Here is a tiny trained network, its code and every weight. The questions are about switching its units off for an input and a class, where a switched-off unit gives its printed mean instead of its output.

import numpy as np


def w(rows, s, z=0):
    codes = np.array(rows[::2]) - 128.0
    scale = np.full(codes.shape[1], s)
    scale[-1] = z or s
    return codes * scale


def f(y):
    return y / 2 * (1 + np.tanh(0.7978845608 * (y + 0.044715 * y**3)))


def log_softmax(a):
    a = a - a.max(-1, keepdims=True)
    return a - np.log(np.exp(a).sum(-1, keepdims=True))


def net(x, mask):
    res = np.array(x, float).reshape(1, 6) / 4 @ E
    y = f(res @ A[0][:, :-1].T + A[0][:, -1])
    res = res + np.where(mask, y, B[0][:, -1]) @ B[0][:, :-1]
    return log_softmax(res[-1] @ U[:, :-1].T + U[:, -1])


A, B = {}, {}
E = w([
[238,1,107,152],'x0',
[74,105,185,55],'x1',
[76,166,146,174],'x2',
[170,120,22,30],'x3',
[227,174,123,98],'x4',
[93,133,78,182],'x5',
],0.008)
A[0] = w([
[158,161,39,171,188],'N0',
[78,134,133,235,156],'N1',
[176,118,128,76,130],'N2',
[230,81,91,188,150],'N3',
[84,92,75,73,154],'N4',
[140,169,98,61,133],'N5',
[47,150,108,188,155],'N6',
[148,252,134,63,254],'N7',
[161,96,70,170,180],'N8',
[183,159,111,30,148],'N9',
[119,165,202,78,168],'N10',
],0.012,0.008)
B[0] = w([
[230,130,100,76,194],'N0',
[146,195,254,209,213],'N1',
[65,78,143,75,165],'N2',
[148,174,209,11,220],'N3',
[99,197,19,98,171],'N4',
[153,166,106,165,169],'N5',
[95,168,105,203,206],'N6',
[144,42,67,249,252],'N7',
[187,182,149,102,187],'N8',
[89,155,124,208,198],'N9',
[97,12,77,95,193],'N10',
],0.0079,0.012)
U = w([
[59,7,173,76,115],'0',
[186,119,129,175,124],'1',
[192,152,105,41,2],'2',
[122,188,250,179,112],'3',
[190,169,217,34,163],'4',
[185,99,119,120,165],'5',
[7,131,46,74,167],'6',
],0.011,0.0051)

Each question gives the input, the list of numbers given to net, and the class t.
The units are the neurons (one row each of A and B). Each row of codes is followed by its name. A weight is (code - 128) times the scale printed after its matrix; where a second scale follows, it is the last column's (A, B and U).
mask holds one flag per neuron, in row order. A switched-off neuron (its flag False) gives its mean, the last column of its row in B, instead of its output. The means were averaged over made-up inputs and are rounded, as every weight is.
A unit's drop is (log p(t) with every unit on - log p(t) with that unit switched off) / (log p(t) with every unit on - log p(t) with every unit switched off).
The circuit of an input: a set's keep is (log p(t) with only the set's units on - log p(t) with every unit switched off) / (log p(t) with every unit on - log p(t) with every unit switched off). Starting from all 11 units, units are removed one at a time, each time the one whose removal leaves the highest keep (on an exact tie, the one counted first), for as long as the keep stays at least 0.8.
circuit, biggest first: the units of the circuit, biggest drop first
k most important neurons: the k neurons with the biggest drops, biggest first
drop when u is switched off: that unit's drop, to one decimal
input [5,-8,6,5,2,-6], class 4: circuit, biggest first => (N3)
input [3,1,-3,7,-2,0], class 2: circuit, biggest first => (N4 N8 N7)
input [7,8,-4,4,5,1], class 4: 3 most important neurons => (N3 N7 N10)
input [-5,8,-3,-1,-3,-2], class 6: 2 most important neurons => (N4 N1)
input [8,6,3,-4,-1,-2], class 4: 2 most important neurons => (N7 N10)
input [7,-5,3,7,-8,-1], class 2: 3 most important neurons => (N1 N4 N0)
input [1,4,4,5,1,0], class 6: 2 most important neurons => (N1 N4)
input [-4,1,6,5,6,-8], class 1: 2 most important neurons => (N7 N5)
input [2,-8,5,7,1,-7], class 2: circuit, biggest first => (N1 N3)
input [7,-8,8,7,-6,-6], class 2: 3 most important neurons => (N1 N0 N4)
input [-3,-2,2,4,-5,8], class 3: 3 most important neurons => (N1 N10 N7)
input [0,-5,-3,-4,5,-3], class 4: circuit, biggest first => (N3 N6)
input [-1,-5,7,6,-3,8], class 3: 4 most important neurons => (N1 N7 N10 N6)
input [-3,4,2,2,-2,-8], class 0: 2 most important neurons => (N10 N6)
input [3,7,1,2,-6,7], class 6: circuit, biggest first => (N4)
input [2,6,1,-1,0,3], class 6: circuit, biggest first => (N1 N3)
input [-7,-1,1,-2,-8,-8], class 0: 3 most important neurons => (N10 N9 N8)
input [-3,6,-6,4,5,7], class 6: circuit, biggest first => (N4 N1)
input [-7,-6,7,-1,8,-3], class 1: drop when N7 is switched off => 0.2
input [-8,-2,-2,-1,1,3], class 1: drop when N7 is switched off => 0.6
input [-8,4,-6,-8,-7,-5], class 0: drop when N0 is switched off => 0.0
